Below are the code and all the weights of a small trained network. Each question names an input and a target symbol and asks about switching units off, where a switched-off unit gives its printed mean instead of its output.

import numpy as np


def w(rows, s, z=0):
    codes = np.array(rows[::2]) - 128.0
    scale = np.full(codes.shape[1], s)
    scale[-1] = z or s
    return codes * scale


def norm(h):
    return h / np.sqrt((h * h).mean(-1, keepdims=True) + 1e-5)


def f(y):
    return y / 2 * (1 + np.tanh(0.7978845608 * (y + 0.044715 * y**3)))


def softmax(a):
    e = np.exp(a - a.max(-1, keepdims=True))
    return e / e.sum(-1, keepdims=True)


def log_softmax(a):
    a = a - a.max(-1, keepdims=True)
    return a - np.log(np.exp(a).sum(-1, keepdims=True))


def net(x, mask):
    ids = ['εζστφω'.index(c) for c in x.split()]
    T = len(ids)
    res = E[ids] + P[:T]
    u = 0
    for l in range(2):
        q, k, v = (norm(res) @ M[l].T for M in (Q, K, V))
        z = softmax(np.where(np.tri(T) > 0, q @ k.T / 2**0.5, -1e9)) @ v
        res = res + np.where(mask[u], z, O[l][:, -1]) @ O[l][:, :-1]
        u += 1
        y = f(norm(res) @ A[l][:, :-1].T + A[l][:, -1])
        res = res + np.where(mask[u : u + 16], y, B[l][:, -1]) @ B[l][:, :-1]
        u += 16
    return log_softmax(norm(res)[-1] @ U[:, :-1].T + U[:, -1])


Q, K, V, O, A, B = {}, {}, {}, {}, {}, {}
E = w([
[99,125,91,139,147,141,6,91,92,176],'ε',
[83,112,143,181,176,149,94,107,104,69],'ζ',
[148,128,76,88,183,158,150,186,104,171],'σ',
[112,153,142,195,39,164,102,52,182,147],'τ',
[147,156,186,75,139,125,119,83,139,195],'φ',
[136,160,182,131,89,151,84,205,190,117],'ω',
],0.019)
P = w([
[203,10,160,123,160,113,97,75,171,184],'0',
[141,52,139,88,142,108,108,121,176,175],'1',
[134,83,137,108,143,104,106,126,163,178],'2',
[135,109,138,123,152,104,109,126,157,163],'3',
[127,129,139,131,147,101,108,132,147,156],'4',
[126,148,137,140,144,96,118,135,137,142],'5',
[122,158,145,147,138,105,127,137,125,129],'6',
[118,164,155,149,137,119,141,133,121,121],'7',
[111,175,155,158,136,135,159,140,119,114],'8',
[99,191,158,159,131,141,167,136,123,110],'9',
[103,202,156,162,119,157,151,128,116,86],'10',
],0.012)
Q[0] = w([
[147,129,254,118,105,151,56,138,156,148],'0.h0',
[242,65,66,91,46,135,228,137,146,117],'0.h0',
],0.0066)
K[0] = w([
[100,166,176,155,100,134,139,124,97,87],'0.h0',
[148,12,106,123,132,90,104,124,167,113],'0.h0',
],0.011)
V[0] = w([
[231,140,181,69,177,124,161,210,83,252],'0.h0',
[210,236,135,104,30,59,222,2,220,178],'0.h0',
],0.0043)
O[0] = w([
[238,160,205,212,156,78,65,49,88,187,76],'0.h0',
[130,83,100,69,93,177,157,157,2,196,4],'0.h0',
],0.0076,0.00039)
A[0] = w([
[173,127,91,1,169,121,222,189,161,132,52],'0.n0',
[120,67,36,71,138,110,100,148,73,183,30],'0.n1',
[207,109,187,191,117,75,97,148,132,42,78],'0.n2',
[177,180,75,175,176,167,100,137,112,123,176],'0.n3',
[166,122,168,45,90,98,133,179,129,195,201],'0.n4',
[147,64,138,120,141,124,65,62,91,118,189],'0.n5',
[189,154,159,187,129,112,130,219,89,108,124],'0.n6',
[192,127,169,63,97,89,150,106,134,141,40],'0.n7',
[55,127,130,119,101,102,182,132,156,124,84],'0.n8',
[132,114,134,197,133,108,108,76,179,142,145],'0.n9',
[129,73,141,192,85,147,155,114,73,174,70],'0.n10',
[59,128,178,47,124,143,185,172,76,77,78],'0.n11',
[176,160,191,112,179,161,169,93,47,179,219],'0.n12',
[76,124,100,126,213,112,169,98,179,70,209],'0.n13',
[107,165,156,88,47,125,77,172,43,136,175],'0.n14',
[118,95,130,113,69,64,72,140,102,171,2],'0.n15',
],0.0079,0.0024)
B[0] = w([
[188,201,159,57,157,106,112,44,84,132,146],'0.n0',
[236,181,116,123,197,180,161,80,136,100,154],'0.n1',
[118,134,143,177,213,111,106,133,58,159,186],'0.n2',
[89,161,203,137,62,48,191,99,181,134,206],'0.n3',
[115,139,119,155,154,199,87,64,45,142,215],'0.n4',
[47,101,83,83,134,144,140,184,130,153,215],'0.n5',
[85,126,178,255,141,164,106,161,105,148,175],'0.n6',
[100,65,51,178,174,158,116,148,160,105,149],'0.n7',
[124,158,126,147,182,56,68,96,106,185,145],'0.n8',
[138,66,166,133,81,127,111,93,93,152,224],'0.n9',
[173,139,151,113,104,77,83,128,103,83,155],'0.n10',
[118,171,198,139,94,148,146,123,83,106,147],'0.n11',
[112,145,125,145,100,58,72,160,100,112,253],'0.n12',
[174,138,132,79,124,110,61,103,79,71,222],'0.n13',
[122,180,69,139,218,173,168,80,188,117,187],'0.n14',
[129,126,182,109,132,165,158,117,95,154,143],'0.n15',
],0.0068,0.0053)
Q[1] = w([
[232,178,86,153,2,149,103,62,167,155],'1.h0',
[18,161,175,117,109,176,33,93,142,147],'1.h0',
],0.0086)
K[1] = w([
[155,155,62,101,186,253,232,111,35,127],'1.h0',
[53,235,201,160,61,142,232,124,111,64],'1.h0',
],0.0062)
V[1] = w([
[121,94,54,139,115,48,183,2,98,145],'1.h0',
[186,97,118,127,151,112,99,140,28,89],'1.h0',
],0.0083)
O[1] = w([
[130,157,110,172,7,57,103,45,137,44,6],'1.h0',
[56,214,122,38,182,119,214,103,149,22,121],'1.h0',
],0.011,0.0026)
A[1] = w([
[111,154,154,131,148,128,127,104,112,127,229],'1.n0',
[116,131,138,129,79,181,136,190,186,170,144],'1.n1',
[175,90,144,93,169,115,154,150,66,113,192],'1.n2',
[49,110,109,104,133,152,142,192,197,14,179],'1.n3',
[125,166,105,86,98,93,86,92,105,97,46],'1.n4',
[75,187,176,196,147,104,182,211,225,93,3],'1.n5',
[102,187,114,76,182,153,125,133,128,122,145],'1.n6',
[68,153,152,129,88,6,117,172,104,89,220],'1.n7',
[107,130,86,155,88,143,77,70,130,159,93],'1.n8',
[180,166,175,98,185,90,139,52,75,131,20],'1.n9',
[134,95,124,181,128,148,180,173,195,161,171],'1.n10',
[202,140,173,222,50,101,118,177,160,136,158],'1.n11',
[115,133,109,170,84,109,98,107,110,130,43],'1.n12',
[167,147,115,143,142,120,130,122,108,159,48],'1.n13',
[117,115,53,136,114,127,114,87,155,188,159],'1.n14',
[149,1,191,184,104,132,152,121,109,125,53],'1.n15',
],0.0097,0.0016)
B[1] = w([
[137,162,67,127,104,95,143,185,153,142,226],'1.n0',
[114,129,174,126,136,111,40,191,34,98,185],'1.n1',
[99,179,88,82,150,156,167,11,163,120,164],'1.n2',
[71,72,148,83,198,71,108,255,83,72,209],'1.n3',
[122,242,152,119,161,118,118,150,116,147,196],'1.n4',
[75,123,86,125,167,116,100,209,71,115,203],'1.n5',
[192,84,125,171,53,94,90,125,129,98,236],'1.n6',
[90,114,136,152,144,159,155,224,178,151,236],'1.n7',
[103,119,136,140,112,154,207,164,115,40,237],'1.n8',
[170,216,99,121,117,118,111,112,85,95,255],'1.n9',
[138,221,198,118,185,107,66,161,76,96,166],'1.n10',
[145,51,179,188,136,167,97,206,74,118,226],'1.n11',
[103,151,117,150,84,117,158,118,141,111,183],'1.n12',
[157,129,169,51,153,137,112,110,107,91,151],'1.n13',
[198,138,139,160,170,123,181,200,125,129,198],'1.n14',
[143,128,133,94,20,137,102,88,117,181,177],'1.n15',
],0.0076,0.0054)
U = w([
[209,237,113,142,80,79,75,90,58,109,59],'ε',
[199,70,135,148,2,92,68,131,101,146,254],'ζ',
[139,131,139,74,149,200,86,117,118,247,185],'σ',
[25,204,87,158,94,166,175,102,192,207,211],'τ',
[107,95,67,68,122,92,103,184,106,72,142],'φ',
[187,133,16,207,147,196,160,144,148,90,38],'ω',
],0.0051,0.00062)

Each question gives the input, a string of symbols that net reads in full, and the target symbol t.
The units are the heads (2 rows each of Q, K, V and O) and the neurons (one row each of A and B). Each row of codes is followed by its name. A weight is (code - 128) times the scale printed after its matrix; where a second scale follows, it is the last column's (O, A, B and U).
mask holds one flag per unit, layer by layer, with each layer's heads first. A switched-off unit (its flag False) gives its mean, the last column of its rows in O or B, instead of its output. The means were averaged over made-up inputs and are rounded, as every weight is.
A unit's drop is (log p(t) with every unit on - log p(t) with that unit switched off) / (log p(t) with every unit on - log p(t) with every unit switched off).
The circuit of an input: a set's keep is (log p(t) with only the set's units on - log p(t) with every unit switched off) / (log p(t) with every unit on - log p(t) with every unit switched off). Starting from the 12 units with the biggest drops (on a tie, the unit counted first), units are removed one at a time, each time the one whose removal leaves the highest keep (on an exact tie, the one counted first), for as long as the keep stays at least 0.8.
units of the circuit, in order: the units of the circuit, biggest drop first
top k neurons: the k neurons with the biggest drops, biggest first
k most important neurons of layer l: the k neurons of layer l with the biggest drops, biggest first
drop of u: that unit's drop, to one decimal
input τ ζ ω ε φ ε ε σ σ, target ε: units of the circuit, in order : 0.n0, 1.n9
input ζ ζ ε ε τ φ ζ ε ε ω ε, target σ: units of the circuit, in order : 1.h0
input φ ζ φ ε, target ε: units of the circuit, in order : 1.h0, 0.n1, 0.h0
input ζ τ φ τ φ ε ω ζ, target ζ: units of the circuit, in order : 1.h0, 0.n4, 0.n14
input ζ ω τ ε τ σ ζ, target σ: units of the circuit, in order : 0.h0, 1.h0
input ω ε ω σ σ φ ζ ω τ τ, target ζ: units of the circuit, in order : 0.h0, 1.h0
input ω ζ τ ζ, target ζ: units of the circuit, in order : 1.h0, 1.n15
input ε ζ ζ ε, target φ: top 3 neurons : 0.n13, 1.n3, 0.n5
input ε φ ζ φ, target ε: 3 most important neurons of layer 0 : 0.n4, 0.n3, 0.n5
input ζ σ τ ζ τ τ, target ω: top 2 neurons : 0.n14, 0.n11
input τ ζ ω ζ φ ζ, target τ: top 2 neurons : 0.n3, 0.n4
input ε ε φ, target ε: top 2 neurons : 0.n4, 0.n12
input ζ τ ζ ζ τ ω τ, target σ: 3 most important neurons of layer 0 : 0.n14, 0.n4, 0.n13
input ζ ζ ζ σ ζ τ ω ζ ω ζ, target σ: units of the circuit, in order : 1.h0
input τ ζ φ τ, target φ: top 2 neurons : 0.n11, 0.n1
input ω ε ω ε σ τ ζ σ ε, target τ: 2 most important neurons of layer 0 : 0.n13, 0.n1
input σ ζ ε τ τ ζ τ ε, target ω: 2 most important neurons of layer 0 : 0.n1, 0.n14
input φ ε ε ζ σ ε, target τ: top 2 neurons : 0.n3, 0.n5
input σ τ ε ζ τ ε τ σ, target ζ: top 2 neurons : 0.n6, 1.n11
input ζ ζ σ ζ φ φ ζ, target τ: top neuron : 1.n7
input ε ε φ ε, target ε: 2 most important neurons of layer 0 : 0.n1, 0.n15
input ζ ω τ τ ω σ ε, target σ: drop of 0.n9 : 0.1
input ε ζ ζ φ σ, target ε: drop of 0.n12 : 0.0
input σ τ ε τ ε, target ω: drop of 1.h0 : 0.2
